Rows, each followed by one of two labels for a hidden trait (new trait and labels in each part)
In the rows, zero is written as 128.
[113, 142, 181, 125, 146, 168, 117, 130, 130, 132, 108, 158, 118, 182, 121, 144, 167, 87]
R
[123, 165, 173, 125, 140, 147, 121, 132, 132, 129, 108, 142, 119, 175, 126, 145, 154, 84]
R
[116, 177, 172, 128, 143, 141, 117, 119, 130, 127, 140, 139, 129, 158, 118, 129, 150, 101]
R
[111, 127, 122, 130, 133, 131, 113, 104, 123, 130, 169, 138, 151, 116, 122, 81, 138, 179]
R
[108, 140, 133, 132, 121, 119, 130, 108, 126, 129, 136, 145, 149, 131, 125, 96, 125, 151]
U
[176, 97, 93, 133, 85, 70, 177, 118, 139, 117, 98, 91, 104, 100, 155, 168, 41, 96]
U
[123, 124, 153, 127, 127, 162, 139, 148, 131, 129, 78, 143, 111, 169, 130, 172, 138, 65]
R
[125, 165, 154, 128, 125, 107, 129, 113, 134, 122, 121, 129, 128, 146, 124, 130, 129, 104]
U
[112, 91, 148, 128, 134, 185, 133, 136, 127, 131, 76, 164, 108, 175, 124, 175, 149, 84]
R
[120, 165, 158, 129, 141, 134, 117, 117, 129, 127, 138, 136, 130, 143, 119, 124, 146, 110]
R
[115, 155, 129, 130, 111, 101, 134, 123, 129, 126, 114, 137, 150, 127, 126, 116, 116, 134]
U
[118, 95, 133, 129, 127, 181, 149, 152, 130, 130, 69, 159, 109, 172, 126, 184, 137, 68]
R
[117, 168, 169, 127, 119, 136, 149, 166, 136, 123, 60, 150, 122, 172, 123, 189, 132, 37]
U
[113, 154, 122, 128, 133, 110, 114, 114, 125, 127, 177, 124, 155, 103, 117, 75, 137, 201]
U
[141, 114, 107, 125, 143, 101, 88, 73, 122, 132, 217, 103, 142, 92, 135, 42, 141, 237]
R
[117, 112, 165, 128, 150, 191, 121, 117, 128, 133, 116, 161, 114, 175, 122, 140, 162, 108]
R
[111, 96, 117, 134, 150, 172, 98, 123, 115, 142, 206, 130, 128, 117, 126, 95, 160, 176]
R
[121, 147, 116, 129, 131, 101, 112, 108, 124, 127, 178, 119, 152, 94, 121, 82, 128, 188]
U
[124, 131, 161, 129, 143, 168, 121, 122, 129, 133, 117, 150, 116, 166, 126, 147, 151, 95]
R
[123, 107, 101, 131, 126, 117, 119, 105, 122, 131, 170, 126, 142, 95, 130, 88, 116, 192]
R
[124, 167, 160, 128, 142, 142, 120, 125, 131, 128, 132, 134, 120, 154, 123, 136, 143, 97]
R
[109, 107, 124, 135, 148, 176, 98, 126, 117, 140, 199, 131, 130, 128, 123, 102, 158, 164]
R
[120, 141, 108, 130, 123, 115, 124, 114, 124, 126, 162, 123, 149, 102, 123, 94, 114, 172]
U
[122, 142, 148, 132, 154, 175, 109, 110, 124, 134, 183, 135, 120, 142, 120, 119, 150, 136]
R
[127, 99, 97, 133, 126, 116, 127, 107, 122, 129, 168, 123, 142, 81, 130, 91, 112, 181]
R
[122, 158, 147, 130, 121, 114, 128, 109, 132, 124, 132, 134, 136, 138, 125, 127, 122, 108]
U
[104, 148, 136, 131, 125, 123, 127, 107, 125, 129, 140, 146, 153, 128, 120, 94, 132, 163]
U
[128, 161, 160, 128, 131, 122, 126, 122, 133, 124, 124, 130, 126, 151, 124, 128, 131, 97]
R
[123, 131, 117, 126, 142, 115, 98, 85, 122, 131, 192, 118, 148, 101, 124, 62, 146, 212]
R
[114, 158, 183, 126, 150, 169, 112, 124, 128, 133, 118, 154, 121, 182, 119, 138, 171, 92]
R
[114, 183, 168, 126, 124, 108, 124, 107, 135, 122, 118, 140, 138, 160, 117, 119, 164, 100]
U
[117, 164, 153, 131, 130, 124, 121, 112, 130, 126, 144, 134, 135, 149, 120, 121, 132, 117]
R
[123, 155, 166, 129, 148, 163, 118, 122, 129, 131, 139, 144, 121, 165, 124, 130, 149, 99]
R
[123, 127, 118, 134, 115, 123, 137, 110, 126, 129, 139, 136, 142, 125, 132, 111, 108, 152]
U
[111, 146, 125, 128, 133, 114, 109, 105, 124, 128, 177, 131, 154, 109, 118, 67, 133, 181]
U
[105, 120, 128, 132, 138, 144, 115, 106, 121, 135, 171, 145, 146, 128, 124, 88, 147, 173]
R
[112, 168, 121, 130, 119, 101, 128, 127, 128, 124, 142, 127, 154, 110, 120, 104, 121, 149]
U
[134, 178, 162, 125, 106, 88, 142, 118, 141, 117, 84, 129, 128, 158, 128, 151, 118, 71]
U
[109, 147, 140, 134, 132, 138, 119, 117, 74, 130, 161, 136, 138, 136, 121, 112, 135, 140]
R
[109, 119, 136, 135, 154, 175, 94, 121, 118, 138, 203, 127, 127, 130, 118, 104, 164, 153]
R
[128, 163, 166, 125, 130, 130, 128, 136, 134, 127, 98, 137, 120, 163, 126, 153, 142, 77]
U
[125, 152, 141, 129, 110, 102, 140, 108, 132, 125, 118, 136, 140, 140, 132, 119, 114, 124]
U
[100, 197, 192, 126, 139, 127, 109, 109, 133, 124, 130, 154, 146, 170, 107, 113, 171, 104]
U
[127, 156, 142, 128, 104, 95, 144, 109, 133, 125, 88, 138, 140, 146, 135, 129, 108, 123]
U
[126, 155, 167, 126, 137, 145, 128, 136, 131, 129, 102, 138, 118, 168, 129, 153, 148, 81]
R
[105, 141, 141, 133, 124, 130, 128, 106, 127, 130, 150, 144, 145, 135, 124, 105, 128, 142]
U
[109, 115, 126, 135, 147, 169, 101, 126, 118, 138, 194, 131, 130, 128, 123, 105, 150, 148]
R
[120, 160, 160, 131, 151, 160, 112, 118, 128, 131, 162, 137, 123, 148, 120, 128, 152, 110]
R
[129, 164, 166, 126, 129, 127, 131, 128, 136, 125, 104, 137, 122, 161, 127, 148, 139, 81]
U

[114, 112, 143, 145, 96, 168, 74, 79, 120, 139, 165, 170, 85, 85, 46, 152, 131, 124, 120, 115, 99, 131, 139, 154, 148, 150, 147]
z178
[112, 122, 134, 117, 140, 100, 179, 1, 131, 136, 107, 137, 83, 160, 68, 140, 147, 122, 151, 150, 94, 101, 134, 109, 128, 149, 102]
z369
[118, 135, 142, 123, 120, 141, 118, 91, 129, 149, 133, 118, 104, 149, 44, 131, 118, 88, 112, 129, 209, 140, 116, 137, 168, 141, 113]
z178
[123, 158, 160, 161, 133, 133, 158, 39, 146, 154, 85, 109, 60, 144, 59, 97, 133, 104, 117, 135, 210, 140, 124, 130, 140, 125, 124]
z178
[141, 120, 129, 127, 142, 114, 188, 77, 146, 136, 86, 122, 85, 209, 145, 124, 130, 132, 139, 132, 134, 107, 132, 106, 93, 129, 142]
z178
[143, 128, 163, 142, 124, 137, 107, 11, 110, 141, 101, 180, 61, 65, 92, 140, 157, 138, 120, 128, 78, 133, 154, 144, 182, 144, 79]
z178
[115, 112, 127, 119, 117, 161, 105, 82, 125, 158, 174, 122, 126, 149, 40, 167, 118, 94, 133, 130, 130, 124, 117, 135, 147, 159, 131]
z178
[106, 159, 122, 146, 76, 111, 152, 139, 108, 127, 120, 106, 122, 93, 92, 81, 108, 134, 133, 141, 127, 133, 136, 138, 127, 142, 162]
z369
[119, 100, 131, 123, 142, 100, 166, 79, 135, 126, 123, 151, 90, 217, 99, 153, 137, 119, 144, 129, 184, 101, 131, 119, 105, 146, 139]
z369
[107, 99, 138, 154, 84, 130, 85, 131, 117, 113, 160, 168, 130, 90, 106, 117, 114, 138, 128, 112, 154, 147, 137, 154, 119, 133, 156]
z369
[148, 160, 151, 125, 147, 111, 177, 82, 141, 137, 100, 125, 80, 188, 111, 135, 142, 130, 134, 142, 149, 111, 131, 114, 108, 133, 134]
z178
[90, 114, 77, 169, 114, 131, 82, 113, 139, 115, 110, 135, 122, 113, 127, 54, 111, 108, 127, 119, 165, 102, 122, 131, 111, 127, 156]
z369
[129, 166, 116, 112, 127, 158, 115, 100, 124, 170, 133, 92, 119, 119, 67, 139, 116, 93, 123, 141, 96, 118, 120, 122, 161, 156, 122]
z178
[100, 142, 132, 141, 66, 117, 148, 132, 111, 135, 104, 101, 118, 73, 99, 66, 98, 134, 131, 137, 118, 140, 139, 143, 125, 145, 143]
z369
[111, 169, 124, 136, 91, 112, 149, 152, 109, 129, 110, 109, 127, 92, 129, 85, 115, 134, 129, 150, 86, 132, 137, 137, 134, 145, 136]
z369
[158, 120, 164, 112, 135, 125, 178, 122, 145, 157, 52, 95, 58, 212, 189, 128, 96, 119, 118, 127, 152, 120, 133, 112, 83, 129, 150]
z178
[135, 82, 122, 97, 105, 135, 131, 74, 121, 167, 106, 112, 103, 171, 88, 161, 79, 85, 126, 127, 145, 124, 127, 116, 129, 165, 118]
z178
[112, 177, 80, 156, 123, 124, 95, 220, 133, 120, 126, 132, 133, 140, 167, 100, 110, 112, 125, 132, 110, 101, 123, 132, 109, 134, 178]
z369
[108, 147, 104, 140, 101, 108, 131, 250, 112, 115, 121, 111, 157, 157, 165, 94, 89, 118, 127, 130, 131, 119, 129, 134, 93, 148, 180]
z369
[99, 152, 84, 172, 133, 134, 61, 167, 134, 107, 144, 148, 142, 127, 136, 65, 137, 119, 125, 126, 150, 106, 119, 141, 134, 125, 159]
z369
[99, 162, 95, 157, 123, 129, 91, 214, 126, 116, 140, 131, 148, 156, 144, 86, 118, 111, 118, 129, 162, 123, 121, 145, 120, 133, 171]
z369
[126, 132, 146, 129, 111, 142, 120, 110, 133, 154, 97, 108, 80, 158, 88, 114, 95, 92, 112, 124, 208, 137, 124, 133, 132, 142, 137]
z178
[114, 141, 147, 141, 85, 127, 155, 76, 115, 136, 103, 127, 97, 64, 84, 95, 129, 145, 133, 141, 89, 137, 146, 134, 145, 144, 112]
z369
[110, 128, 152, 154, 78, 133, 135, 76, 115, 128, 134, 147, 111, 52, 78, 103, 120, 141, 129, 124, 132, 143, 144, 151, 152, 138, 129]
z369
[95, 99, 69, 161, 115, 119, 151, 1, 139, 128, 87, 124, 128, 77, 79, 63, 124, 120, 147, 130, 137, 104, 121, 111, 137, 131, 106]
z369
[102, 171, 94, 166, 138, 142, 99, 129, 146, 123, 126, 121, 142, 84, 121, 65, 144, 133, 125, 132, 122, 104, 114, 128, 147, 99, 132]
z369
[116, 145, 165, 138, 141, 132, 142, 56, 138, 143, 115, 135, 75, 162, 30, 113, 134, 101, 116, 128, 236, 140, 119, 139, 159, 131, 114]
z178
[120, 127, 143, 139, 121, 173, 62, 75, 123, 152, 185, 174, 110, 94, 49, 171, 150, 119, 130, 122, 114, 122, 129, 148, 173, 153, 142]
z178
[141, 147, 172, 132, 156, 132, 167, 70, 143, 131, 110, 153, 71, 184, 106, 137, 157, 132, 127, 133, 175, 130, 131, 131, 125, 119, 132]
z178
[118, 134, 146, 125, 122, 157, 116, 42, 127, 163, 135, 111, 103, 100, 19, 136, 128, 88, 118, 129, 183, 140, 117, 135, 178, 145, 104]
z178
[108, 193, 93, 144, 119, 116, 121, 160, 120, 133, 100, 113, 119, 135, 101, 157, 126, 107, 125, 152, 89, 101, 131, 131, 141, 155, 151]
z369
[118, 131, 136, 132, 112, 175, 77, 80, 124, 158, 198, 148, 119, 87, 36, 178, 141, 110, 133, 122, 128, 130, 121, 144, 170, 160, 134]
z178
[147, 112, 130, 109, 134, 158, 84, 60, 120, 164, 139, 152, 82, 130, 87, 185, 138, 100, 121, 127, 89, 121, 133, 133, 172, 160, 91]
z178
[100, 194, 116, 148, 114, 108, 140, 128, 117, 130, 134, 112, 124, 125, 61, 96, 141, 121, 137, 158, 75, 111, 134, 133, 148, 157, 136]
z369
[102, 79, 93, 131, 123, 98, 139, 55, 128, 116, 144, 147, 147, 160, 67, 129, 123, 116, 148, 132, 168, 116, 122, 115, 118, 142, 120]
z369
[94, 101, 88, 164, 131, 117, 116, 71, 143, 108, 116, 152, 138, 104, 90, 90, 145, 126, 139, 126, 160, 114, 120, 121, 138, 110, 111]
z369
[111, 76, 108, 127, 137, 101, 168, 30, 135, 127, 115, 142, 123, 161, 104, 129, 124, 119, 150, 138, 154, 107, 130, 110, 100, 141, 120]
z369
[101, 95, 83, 164, 121, 134, 78, 72, 140, 105, 100, 144, 140, 90, 136, 79, 122, 122, 132, 120, 144, 108, 126, 124, 127, 112, 124]
z369
[87, 67, 96, 153, 121, 105, 123, 7, 133, 109, 105, 161, 133, 128, 59, 99, 120, 118, 141, 128, 185, 113, 126, 127, 128, 132, 115]
z369
[138, 96, 144, 135, 102, 169, 71, 112, 121, 156, 146, 154, 89, 117, 115, 163, 111, 121, 124, 110, 120, 127, 138, 142, 131, 145, 148]
z178
